Here is a tiny trained network, its code and every weight. The questions are about switching its units off for an input and a class, where a switched-off unit gives its printed mean instead of its output.

import numpy as np


def w(rows, s, z=0):
    codes = np.array(rows[::2]) - 128.0
    scale = np.full(codes.shape[1], s)
    scale[-1] = z or s
    return codes * scale


def f(y):
    return y / 2 * (1 + np.tanh(0.7978845608 * (y + 0.044715 * y**3)))


def log_softmax(a):
    a = a - a.max(-1, keepdims=True)
    return a - np.log(np.exp(a).sum(-1, keepdims=True))


def net(x, mask):
    res = np.array(x, float).reshape(1, 6) / 4 @ E
    y = f(res @ A[0][:, :-1].T + A[0][:, -1])
    res = res + np.where(mask, y, B[0][:, -1]) @ B[0][:, :-1]
    return log_softmax(res[-1] @ U[:, :-1].T + U[:, -1])


A, B = {}, {}
E = w([
[74,30,141],'x0',
[128,129,130],'x1',
[234,68,140],'x2',
[126,126,129],'x3',
[129,128,128],'x4',
[122,109,2],'x5',
],0.0081)
A[0] = w([
[77,64,149,89],'N1',
[123,106,246,67],'N2',
[159,106,97,67],'N3',
[63,172,125,129],'N4',
[36,167,92,181],'N5',
[69,161,118,39],'N6',
[173,212,136,86],'N7',
[194,98,126,71],'N8',
[70,160,111,67],'N9',
[195,96,127,87],'N10',
[144,204,113,164],'N11',
[143,138,214,43],'N12',
[84,59,143,33],'N13',
[129,111,57,54],'N14',
[77,66,149,110],'N15',
[200,96,121,112],'N16',
[121,100,48,228],'N17',
[127,108,48,47],'N18',
[85,67,124,254],'N19',
[71,160,118,30],'N20',
[170,208,133,87],'N21',
[207,90,136,52],'N22',
],0.011,0.0051)
B[0] = w([
[158,103,25,163],'N1',
[84,234,82,223],'N2',
[58,135,154,129],'N3',
[126,23,158,190],'N4',
[151,70,208,253],'N5',
[57,32,162,145],'N6',
[122,69,9,179],'N7',
[43,38,177,161],'N8',
[91,71,184,155],'N9',
[54,58,174,170],'N10',
[162,73,97,201],'N11',
[22,246,88,174],'N12',
[100,104,10,143],'N13',
[15,253,139,154],'N14',
[169,117,39,170],'N15',
[57,52,208,186],'N16',
[142,206,188,252],'N17',
[36,253,144,163],'N18',
[218,157,101,246],'N19',
[60,46,161,140],'N20',
[124,70,16,174],'N21',
[66,78,151,175],'N22',
],0.007,0.0053)
U = w([
[73,39,209,56],'0',
[53,249,121,54],'1',
[186,132,151,254],'2',
[182,134,150,237],'3',
[161,94,23,23],'4',
],0.012,0.0081)

Each question gives the input, the list of numbers given to net, and the class t.
The units are the neurons (one row each of A and B). Each row of codes is followed by its name. A weight is (code - 128) times the scale printed after its matrix; where a second scale follows, it is the last column's (A, B and U).
mask holds one flag per neuron, in row order. A switched-off neuron (its flag False) gives its mean, the last column of its row in B, instead of its output. The means were averaged over made-up inputs and are rounded, as every weight is.
A unit's drop is (log p(t) with every unit on - log p(t) with that unit switched off) / (log p(t) with every unit on - log p(t) with every unit switched off).
The circuit of an input: a set's keep is (log p(t) with only the set's units on - log p(t) with every unit switched off) / (log p(t) with every unit on - log p(t) with every unit switched off). Starting from the 12 units with the biggest drops (on a tie, the unit counted first), units are removed one at a time, each time the one whose removal leaves the highest keep (on an exact tie, the one counted first), for as long as the keep stays at least 0.8.
units of the circuit, in order: the units of the circuit, biggest drop first
unit that matters most: the unit with the biggest drop
k most important neurons: the k neurons with the biggest drops, biggest first
drop of u: that unit's drop, to one decimal
input [3,-7,-5,-2,-6,4], class 2: unit that matters most	N19
input [-6,1,2,2,-3,-4], class 4: units of the circuit, in order	(N7; N21; N17)
input [6,-5,2,2,-1,7], class 1: units of the circuit, in order	(N18; N14)
input [8,3,-4,-2,0,3], class 4: units of the circuit, in order	(N1; N15)
input [8,-5,-3,-3,8,8], class 1: 3 most important neurons	(N18; N14; N17)
input [-6,0,-6,-5,-6,-5], class 0: 2 most important neurons	(N4; N19)
input [-3,-7,-4,3,-2,2], class 0: units of the circuit, in order	(N5; N2)
input [2,7,4,5,-3,-5], class 1: 2 most important neurons	(N2; N12)
input [-6,5,3,-1,-1,0], class 4: 4 most important neurons	(N7; N21; N5; N17)
input [-1,0,-7,7,3,7], class 0: 2 most important neurons	(N5; N4)
input [-7,-8,0,-8,-6,-8], class 1: 2 most important neurons	(N12; N2)
input [6,-6,4,-5,-2,-3], class 4: drop of N15	0.2
input [6,-8,-5,-8,-3,4], class 3: drop of N16	0.1
input [5,5,-5,0,4,-7], class 1: units of the circuit, in order	(N2)
input [-8,-1,2,-3,6,1], class 4: drop of N21	0.2
input [5,-8,-2,-5,-8,8], class 1: 2 most important neurons	(N18; N14)
input [-6,7,2,5,6,-7], class 1: 2 most important neurons	(N12; N2)
